Here is a tiny trained network, its code and every weight. The questions are about switching its units off for an input and a class, where a switched-off unit gives its printed mean instead of its output.

import numpy as np


def w(rows, s, z=0):
    codes = np.array(rows[::2]) - 128.0
    scale = np.full(codes.shape[1], s)
    scale[-1] = z or s
    return codes * scale


def f(y):
    return y / 2 * (1 + np.tanh(0.7978845608 * (y + 0.044715 * y**3)))


def log_softmax(a):
    a = a - a.max(-1, keepdims=True)
    return a - np.log(np.exp(a).sum(-1, keepdims=True))


def net(x, mask):
    res = np.array(x, float).reshape(1, 4) / 4 @ E
    y = f(res @ A[0][:, :-1].T + A[0][:, -1])
    res = res + np.where(mask, y, B[0][:, -1]) @ B[0][:, :-1]
    return log_softmax(res[-1] @ U[:, :-1].T + U[:, -1])


A, B = {}, {}
E = w([
[138,21,180,58],'x0',
[2,123,185,145],'x1',
[96,45,32,180],'x2',
[78,166,56,18],'x3',
],0.0082)
A[0] = w([
[84,163,70,39,5],'neuron 1',
[148,48,208,56,70],'neuron 2',
[78,69,10,103,81],'neuron 3',
[253,119,86,123,87],'neuron 4',
[158,215,209,33,17],'neuron 5',
[44,122,162,146,59],'neuron 6',
[73,149,47,32,84],'neuron 7',
[129,31,178,36,88],'neuron 8',
[150,48,177,68,91],'neuron 9',
[28,146,153,147,109],'neuron 10',
[107,218,83,159,227],'neuron 11',
[111,76,129,26,126],'neuron 12',
[180,182,250,124,16],'neuron 13',
[34,122,158,147,114],'neuron 14',
[34,118,164,146,109],'neuron 15',
[82,50,37,169,53],'neuron 16',
[236,109,50,124,117],'neuron 17',
[31,114,174,142,52],'neuron 18',
[40,119,171,153,146],'neuron 19',
[119,216,93,178,122],'neuron 20',
[75,170,64,27,52],'neuron 21',
[116,235,106,161,90],'neuron 22',
[140,27,108,242,96],'neuron 23',
[132,48,160,52,114],'neuron 24',
],0.0072,0.002)
B[0] = w([
[172,168,184,210,177],'neuron 1',
[109,126,50,180,227],'neuron 2',
[58,212,176,126,220],'neuron 3',
[190,161,91,65,231],'neuron 4',
[21,189,85,104,236],'neuron 5',
[182,150,102,103,158],'neuron 6',
[185,166,210,186,205],'neuron 7',
[119,94,59,175,228],'neuron 8',
[110,107,64,182,206],'neuron 9',
[194,112,77,88,173],'neuron 10',
[127,23,84,171,194],'neuron 11',
[130,108,109,184,196],'neuron 12',
[59,218,134,142,231],'neuron 13',
[215,141,94,64,172],'neuron 14',
[227,151,87,74,174],'neuron 15',
[50,210,108,75,223],'neuron 16',
[184,159,98,57,236],'neuron 17',
[203,156,79,94,171],'neuron 18',
[217,144,112,93,180],'neuron 19',
[112,41,52,160,176],'neuron 20',
[184,153,195,212,199],'neuron 21',
[65,56,55,154,173],'neuron 22',
[77,254,208,149,253],'neuron 23',
[121,117,71,179,205],'neuron 24',
],0.0078,0.005)
U = w([
[234,112,78,6,110],'0',
[81,11,44,204,94],'1',
[163,150,239,217,147],'2',
[11,188,134,71,80],'3',
[125,6,197,84,253],'4',
],0.013,0.0083)

Each question gives the input, the list of numbers given to net, and the class t.
The units are the neurons (one row each of A and B). Each row of codes is followed by its name. A weight is (code - 128) times the scale printed after its matrix; where a second scale follows, it is the last column's (A, B and U).
mask holds one flag per neuron, in row order. A switched-off neuron (its flag False) gives its mean, the last column of its row in B, instead of its output. The means were averaged over made-up inputs and are rounded, as every weight is.
A unit's drop is (log p(t) with every unit on - log p(t) with that unit switched off) / (log p(t) with every unit on - log p(t) with every unit switched off).
The circuit of an input: a set's keep is (log p(t) with only the set's units on - log p(t) with every unit switched off) / (log p(t) with every unit on - log p(t) with every unit switched off). Starting from the 12 units with the biggest drops (on a tie, the unit counted first), units are removed one at a time, each time the one whose removal leaves the highest keep (on an exact tie, the one counted first), for as long as the keep stays at least 0.8.
units of the circuit, in order: the units of the circuit, biggest drop first
most important unit: the unit with the biggest drop
k most important neurons: the k neurons with the biggest drops, biggest first
drop of u: that unit's drop, to one decimal
input [3,-7,-8,-4], class 3: most important unit -> neuron 13
input [3,-3,8,-6], class 3: units of the circuit, in order -> (neuron 16; neuron 23)
input [3,-4,5,-6], class 2: 2 most important neurons -> (neuron 23; neuron 5)
input [-5,-1,-6,-5], class 3: units of the circuit, in order -> (neuron 13; neuron 21; neuron 7)
input [0,-3,6,4], class 3: 2 most important neurons -> (neuron 16; neuron 3)
input [-4,-2,5,-5], class 2: 3 most important neurons -> (neuron 23; neuron 5; neuron 13)
input [7,6,-2,-7], class 1: 3 most important neurons -> (neuron 2; neuron 8; neuron 9)
input [3,-1,5,3], class 3: 2 most important neurons -> (neuron 3; neuron 16)
input [4,-8,7,-7], class 0: 2 most important neurons -> (neuron 17; neuron 4)
input [-2,-6,-8,-1], class 3: 2 most important neurons -> (neuron 5; neuron 13)
input [-5,0,5,8], class 2: 3 most important neurons -> (neuron 7; neuron 21; neuron 1)
input [-2,1,6,6], class 2: 4 most important neurons -> (neuron 7; neuron 21; neuron 1; neuron 5)
input [6,6,-8,-6], class 3: 2 most important neurons -> (neuron 13; neuron 5)
input [8,6,-2,8], class 1: most important unit -> neuron 8
input [-5,5,6,-3], class 3: 2 most important neurons -> (neuron 23; neuron 16)
input [-1,7,-3,7], class 0: drop of neuron 10 -> 0.2
input [0,-2,3,-3], class 4: drop of neuron 1 -> 0.2
input [8,-5,-7,6], class 1: drop of neuron 8 -> 0.1
